Below are the code and all the weights of a small trained network. Each question names an input and a class and asks about switching units off, where a switched-off unit gives its printed mean instead of its output.

import numpy as np


def w(rows, s, z=0):
    codes = np.array(rows[::2]) - 128.0
    scale = np.full(codes.shape[1], s)
    scale[-1] = z or s
    return codes * scale


def f(y):
    return np.maximum(y, 0)


def log_softmax(a):
    a = a - a.max(-1, keepdims=True)
    return a - np.log(np.exp(a).sum(-1, keepdims=True))


def net(x, mask):
    res = np.array(x, float).reshape(1, 6) / 4 @ E
    y = f(res @ A[0][:, :-1].T + A[0][:, -1])
    res = res + np.where(mask, y, B[0][:, -1]) @ B[0][:, :-1]
    return log_softmax(res[-1] @ U[:, :-1].T + U[:, -1])


A, B = {}, {}
E = w([
[113,148,254],'x0',
[128,127,127],'x1',
[39,197,104],'x2',
[53,39,133],'x3',
[129,128,126],'x4',
[127,127,126],'x5',
],0.009)
A[0] = w([
[228,54,160,16],'neuron 0',
[110,94,142,144],'neuron 1',
[117,129,214,81],'neuron 2',
[117,137,180,33],'neuron 3',
[112,135,188,77],'neuron 4',
[62,181,108,47],'neuron 5',
[157,152,48,115],'neuron 6',
[58,193,115,25],'neuron 7',
[197,119,129,126],'neuron 8',
[165,195,119,77],'neuron 9',
[133,156,101,45],'neuron 10',
[205,232,143,84],'neuron 11',
[94,160,225,51],'neuron 12',
[159,166,128,64],'neuron 13',
[78,176,103,50],'neuron 14',
[69,49,143,49],'neuron 15',
[112,98,116,106],'neuron 16',
[115,135,179,41],'neuron 17',
[131,118,64,1],'neuron 18',
[178,191,121,55],'neuron 19',
[72,179,115,33],'neuron 20',
[214,164,97,130],'neuron 21',
[197,213,129,63],'neuron 22',
[236,74,153,42],'neuron 23',
[47,238,83,146],'neuron 24',
[40,197,118,67],'neuron 25',
[130,117,73,15],'neuron 26',
[141,141,125,233],'neuron 27',
[144,146,113,239],'neuron 28',
[86,75,130,41],'neuron 29',
[77,60,134,42],'neuron 30',
[148,111,19,11],'neuron 31',
[180,179,137,57],'neuron 32',
[134,121,79,32],'neuron 33',
[101,147,59,125],'neuron 34',
[114,135,184,30],'neuron 35',
[154,107,42,55],'neuron 36',
[131,91,128,70],'neuron 37',
[77,189,156,120],'neuron 38',
[112,55,25,105],'neuron 39',
[74,117,130,129],'neuron 40',
[104,149,204,88],'neuron 41',
[125,252,110,116],'neuron 42',
[127,144,251,41],'neuron 43',
],0.011,0.0094)
B[0] = w([
[219,82,73,172],'neuron 0',
[98,127,143,172],'neuron 1',
[142,210,61,172],'neuron 2',
[148,196,100,133],'neuron 3',
[142,178,79,152],'neuron 4',
[212,69,77,156],'neuron 5',
[137,200,149,192],'neuron 6',
[170,90,118,155],'neuron 7',
[165,95,162,176],'neuron 8',
[82,108,84,164],'neuron 9',
[142,146,50,131],'neuron 10',
[47,106,78,206],'neuron 11',
[143,188,92,171],'neuron 12',
[99,112,112,138],'neuron 13',
[202,115,98,149],'neuron 14',
[52,100,1,171],'neuron 15',
[106,124,129,145],'neuron 16',
[132,177,109,135],'neuron 17',
[149,232,97,134],'neuron 18',
[65,102,45,157],'neuron 19',
[171,109,134,145],'neuron 20',
[62,100,123,203],'neuron 21',
[59,97,33,181],'neuron 22',
[200,76,98,177],'neuron 23',
[207,70,137,248],'neuron 24',
[205,69,79,180],'neuron 25',
[121,210,89,132],'neuron 26',
[104,138,215,248],'neuron 27',
[105,139,206,255],'neuron 28',
[89,100,55,144],'neuron 29',
[90,99,45,157],'neuron 30',
[143,222,95,167],'neuron 31',
[98,94,90,151],'neuron 32',
[132,159,125,133],'neuron 33',
[151,165,168,185],'neuron 34',
[132,186,96,135],'neuron 35',
[153,194,110,168],'neuron 36',
[131,121,92,133],'neuron 37',
[188,83,157,183],'neuron 38',
[132,192,139,212],'neuron 39',
[101,101,161,168],'neuron 40',
[156,197,74,171],'neuron 41',
[79,80,151,216],'neuron 42',
[145,202,82,181],'neuron 43',
],0.0084,0.0082)
U = w([
[150,239,140,71],'0',
[115,86,198,253],'1',
[230,17,150,48],'2',
[2,47,112,41],'3',
[108,107,219,215],'4',
],0.0091,0.011)

Each question gives the input, the list of numbers given to net, and the class t.
The units are the neurons (one row each of A and B). Each row of codes is followed by its name. A weight is (code - 128) times the scale printed after its matrix; where a second scale follows, it is the last column's (A, B and U).
mask holds one flag per neuron, in row order. A switched-off neuron (its flag False) gives its mean, the last column of its row in B, instead of its output. The means were averaged over made-up inputs and are rounded, as every weight is.
A unit's drop is (log p(t) with every unit on - log p(t) with that unit switched off) / (log p(t) with every unit on - log p(t) with every unit switched off).
The circuit of an input: a set's keep is (log p(t) with only the set's units on - log p(t) with every unit switched off) / (log p(t) with every unit on - log p(t) with every unit switched off). Starting from the 12 units with the biggest drops (on a tie, the unit counted first), units are removed one at a time, each time the one whose removal leaves the highest keep (on an exact tie, the one counted first), for as long as the keep stays at least 0.8.
circuit, biggest first: the units of the circuit, biggest drop first
k most important neurons: the k neurons with the biggest drops, biggest first
drop of u: that unit's drop, to one decimal
input [-1,3,4,-6,6,1], class 3: circuit, biggest first : [neuron 11; neuron 22; neuron 42]
input [4,-4,-3,7,4,4], class 3: circuit, biggest first : [neuron 15; neuron 30]
input [4,2,-4,8,-6,2], class 3: circuit, biggest first : [neuron 15; neuron 30]
input [1,8,5,-6,-3,-4], class 3: circuit, biggest first : [neuron 11; neuron 42]
input [7,-4,8,0,0,3], class 2: circuit, biggest first : [neuron 24; neuron 25; neuron 38]
input [-6,-2,5,1,-6,0], class 0: circuit, biggest first : [neuron 39; neuron 31]
input [-7,0,-2,7,-4,-7], class 0: circuit, biggest first : [neuron 39; neuron 31; neuron 36]
input [-2,4,8,-5,-8,-4], class 2: circuit, biggest first : [neuron 24; neuron 25]
input [-5,0,1,5,-2,-4], class 0: circuit, biggest first : [neuron 39; neuron 42]
input [-5,-1,6,-4,1,3], class 2: circuit, biggest first : [neuron 24]
input [2,-3,0,-5,-4,-2], class 3: 2 most important neurons : [neuron 11; neuron 22]
input [6,-3,7,-8,0,-2], class 3: drop of neuron 42 : 0.3
input [-7,-4,-1,-8,-8,5], class 3: drop of neuron 11 : 0.3
input [-6,5,-5,0,-1,3], class 0: drop of neuron 39 : 0.2
input [0,-2,6,4,6,0], class 2: drop of neuron 25 : 0.2
input [-6,7,-4,-2,3,5], class 0: most important neuron : [neuron 31]
